array([[ 0.322,  0.419,  0.428,  0.521, -1.996, -2.020],
       [-0.540,  1.258,  0.037,  0.199, -0.674, -0.596],
       [-0.809, -1.645, -1.324,  1.138, -1.852, -1.978]]) -> -1.645

array([[  1.056, -10.159, -12.315,  15.400],
       [ -0.795,  -7.838,  -9.906,  13.794]]) -> -7.838

array([[ 0.8,  1.2,  2.1,  0.8,  2.2,  1.2],
       [ 1.2,  1.6, -1.4,  1.2, -1.5,  1.6],
       [ 1.9,  1.0,  1.3,  1.9,  1.4,  1.1]]) -> 1.0

array([[ 148.9,  -37.5,  -39.0, -147.6,  179.5],
       [   6.9,    9.5, -126.1, -171.1,  173.6],
       [ -25.2,  -82.2, -163.2,   40.7,  170.2]]) -> -82.2

array([ -67.876,  113.944, -118.941, -121.308, -107.796]) -> 113.944

array([[ 2.2, -2.1,  1.6, -1.6, -2.3,  0.0],
       [ 2.2, -2.1,  1.7, -1.6, -2.3, -0.1],
       [ 2.3, -2.4,  2.2, -1.6, -2.2, -0.7]]) -> -2.4
---
 -1.5   -0.8   -5.1    1.7    2.4
-13.9  -11.3   18.3  -12.0   -0.9
  2.7    2.2   -5.3    0.7   -5.1
⇒ -5.3

 15.92   -0.28   -0.69  -14.49   11.82   14.62 ⇒ -0.69

 0.89  -0.39   1.12  -1.52   0.53   0.38 ⇒ 1.12

 0.008  -0.178  -0.138   0.043  -0.005   0.166   0.053 ⇒ -0.138

-0.14  -0.16  -0.10   0.19  -0.11  -0.01  -0.03 ⇒ -0.10

  4.06    9.89   14.30    3.75
  8.29   12.26   20.21    8.89
 18.23    6.55  -21.67   16.43
⇒ -21.67

-15.3    8.8   -0.7    1.6    5.4    1.6   -2.6
  0.3   -2.4   -0.3    0.1    8.2   -0.1   -5.4
-14.4   -6.1   13.6  -17.4    8.4   -1.8    2.0
⇒ 13.6

 0.118   0.096   0.134   0.078  -0.072  -0.230
 0.029   0.051   0.085   0.123  -0.120   0.193
 0.104   0.106   0.235  -0.122  -0.083   0.118
⇒ 0.235
---
[[  8.1 -14.8  37.6   8.4 -17.8 -22.7]
 [-10.0  17.1  10.8 -10.8  17.6  10.6]
 [-15.1   5.8 -76.4 -11.0  -9.0  11.4]] Answer: 37.6

[[ 29.3 -58.2 -45.4   9.0  67.4]
 [ 22.7  60.0  25.0 -26.6 -16.6]
 [  9.6  33.8 -68.9 -85.8  55.4]] Answer: -45.4

[[ 67.8  18.5   5.4  16.0]
 [-41.8   1.4  -3.2  22.0]
 [ 35.1 -16.3  -1.1 -12.8]] Answer: 5.4

[[ 12.2 -12.4  34.4  23.1  28.4  72.2 -14.8]
 [ -2.3   0.0  -0.1   0.1  -1.8  -3.0   0.2]
 [-15.0   9.7 -30.7 -20.0 -29.5 -71.9  12.3]] Answer: 34.4

[[  8.5 -87.4   0.0  46.5  33.3]
 [ -4.9 -79.6  -4.6  79.6  13.8]
 [-15.4 -25.5   2.2  19.3 -16.0]] Answer: 0.0

[[ 19.7 -71.2 -47.2 -17.0]
 [ -1.9 -56.8 -27.1  26.7]
 [-18.0  -2.3   2.8 -17.7]] Answer: -47.2

[[-24.0  43.2 -53.2  23.8]
 [ 48.9 -68.3 -73.5 -11.3]
 [-24.8  30.5   3.2   9.0]] Answer: -53.2

[[-58.7 -26.3 -79.0  77.9]
 [ 86.3  30.2  -9.7  39.2]
 [ 48.1  27.2  -3.8 -25.0]] Answer: -79.0

[[ 54.6  -4.7  53.5  87.8]
 [  6.5  -4.7  25.2  65.4]
 [-33.2  -4.7 -52.5   1.2]] Answer: 53.5
---
[[5587 8602 4841 5967 6848 7414 2984]
 [6437 7460 4678 5370 5913 7652 4124]
 [4588 9544 8858 4989 3442 4238 9093]] ans = 9093

[[ 85 237  35 123 160]
 [188 123 229 204 201]
 [209 172 179 147 120]] ans = 120

[[138  88 102 143 146  43 118]
 [134 135 128 134  85 202 139]
 [165  37 173 147 151 156 173]] ans = 173

[[6 5 6 6 7 5 5]
 [4 2 6 4 4 8 5]
 [6 3 6 5 4 9 5]] ans = 5

[[2 7 6 5 7 4]
 [8 1 2 6 3 4]
 [4 7 5 3 3 5]] ans = 5

[[504 494 391 502]
 [270 395 808 493]
 [745 493 431 248]] ans = 248

[[ -4   0  -8   8  28  10]
 [ -6  26  17  13 -37 -10]
 [ 28 -12 -10 -39 -14 -20]] ans = -20

[[ 56 201  59   7  80 189 159]
 [158 152 175 229 197  73 119]
 [ 99 119 184 114 114 138 144]] ans = 144
---
[[  8.0   2.6 -71.4   5.9]
 [  4.0 -91.1 -63.8   5.9]
 [-11.2  14.2 -84.4 -23.6]] | 4.0

[[-54.1 -85.6   4.1 -79.3  -7.7]
 [  9.6 -61.6  -7.9 -33.2  38.5]
 [-16.1  -3.9  21.4 -51.9  34.6]] | 9.6

[[  7.5 -30.5   0.1   3.9   1.9   1.7]
 [ 36.0  -6.0   3.4  -2.6  -5.2  -1.4]
 [ 34.7  80.8  -2.2  -0.1  -3.2   3.6]] | 36.0

[[-72.9 -27.0   1.4  -8.3]
 [ 64.1 -81.8 -16.4  13.0]
 [ 81.9 -14.0 -24.3 -13.9]] | 64.1

[[ 38.4  55.9 -12.0   7.4]
 [ -5.0 -59.2 -74.4   0.2]
 [-85.1 -15.2 -13.6   5.6]] | -5.0

[[ 31.8  -3.9  19.3 -18.5  69.3]
 [-75.6 -61.8 -49.2 -23.4  23.6]
 [ 64.6  64.4  32.0  41.4 -13.7]] | -75.6

[[ 19.3 -33.6  -2.6   0.5]
 [-23.5  61.8  22.0  -7.0]
 [-69.1  23.8   4.9   1.1]] | -23.5
---
[ -5.0 -65.2 -71.0  82.4  34.3  71.8  -2.4] Out: -5.0
[-25.8 -86.2 -23.2  -6.8 -48.8 -36.5] Out: -25.8
[-53.5 -58.8  16.0 -23.2 -12.4 -84.5] Out: -53.5
[ -6.7  31.0 -29.8 -79.6  22.4 -19.9] Out: -6.7
[-34.5 -67.0  75.2 -64.5  72.5] Out: -34.5
[41.2  2.3  1.1  9.5 81.1] Out: 41.2
---
[ 38.5 -46.3 -69.4  58.4  24.9  32.9   6.0] ==> 38.5
[ 65.5 -78.6  38.4  12.8] ==> 65.5
[ 27.2 -53.0  28.6  73.7 -55.2  -7.2 -58.0] ==> 27.2
[-75.0  -2.9  50.1 -51.1   1.6   7.4] ==> -75.0
[-21.6 -45.9  68.5 -90.4  42.4  40.8  17.8] ==> -21.6
[-72.6  53.2  -5.1  -7.0] ==> -72.6
[74.6 51.8 45.4 64.1 86.8] ==> 74.6
[-65.5   2.3 -26.5  23.0  -4.4   0.9 -21.0] ==> -65.5
[ 71.5 -44.6  49.6 -26.6  15.8   9.2] ==> 71.5
[-71.0  30.6  40.6  51.3 -29.7  -4.4] ==> -71.0
---
 0.2   0.1  -0.9   1.3  -1.8 ==> 0.1

 1.864  -0.374   0.937  -1.148  -0.739  -1.432  -0.873 ==> -0.873

-129.197    93.521   -14.247  -218.900  -157.354   -29.966
-104.171   114.166     7.173  -210.767  -125.337   -34.856
==> -157.354

 0.12   0.12   0.07  -0.11   0.10  -0.08
 0.02  -0.01  -0.05   0.12  -0.14   0.09
==> -0.08

-16.09  -18.81   17.79    7.27  -13.29    7.91 ==> -13.29

-0.8   0.7  -1.7   1.0 ==> 0.7

-12.28   15.97   -3.46   -1.21 ==> -1.21

-1.9   1.5   1.6   0.4  -1.1  -1.6   1.3 ==> -1.1

-160.50   180.57    69.58  -131.55   -77.48    82.37   -44.80 ==> -77.48

 15.7   -6.8   -2.3    1.4
-21.1   -1.7   -9.8  -14.6
  9.4   -6.1   -4.9   -3.6
==> -9.8
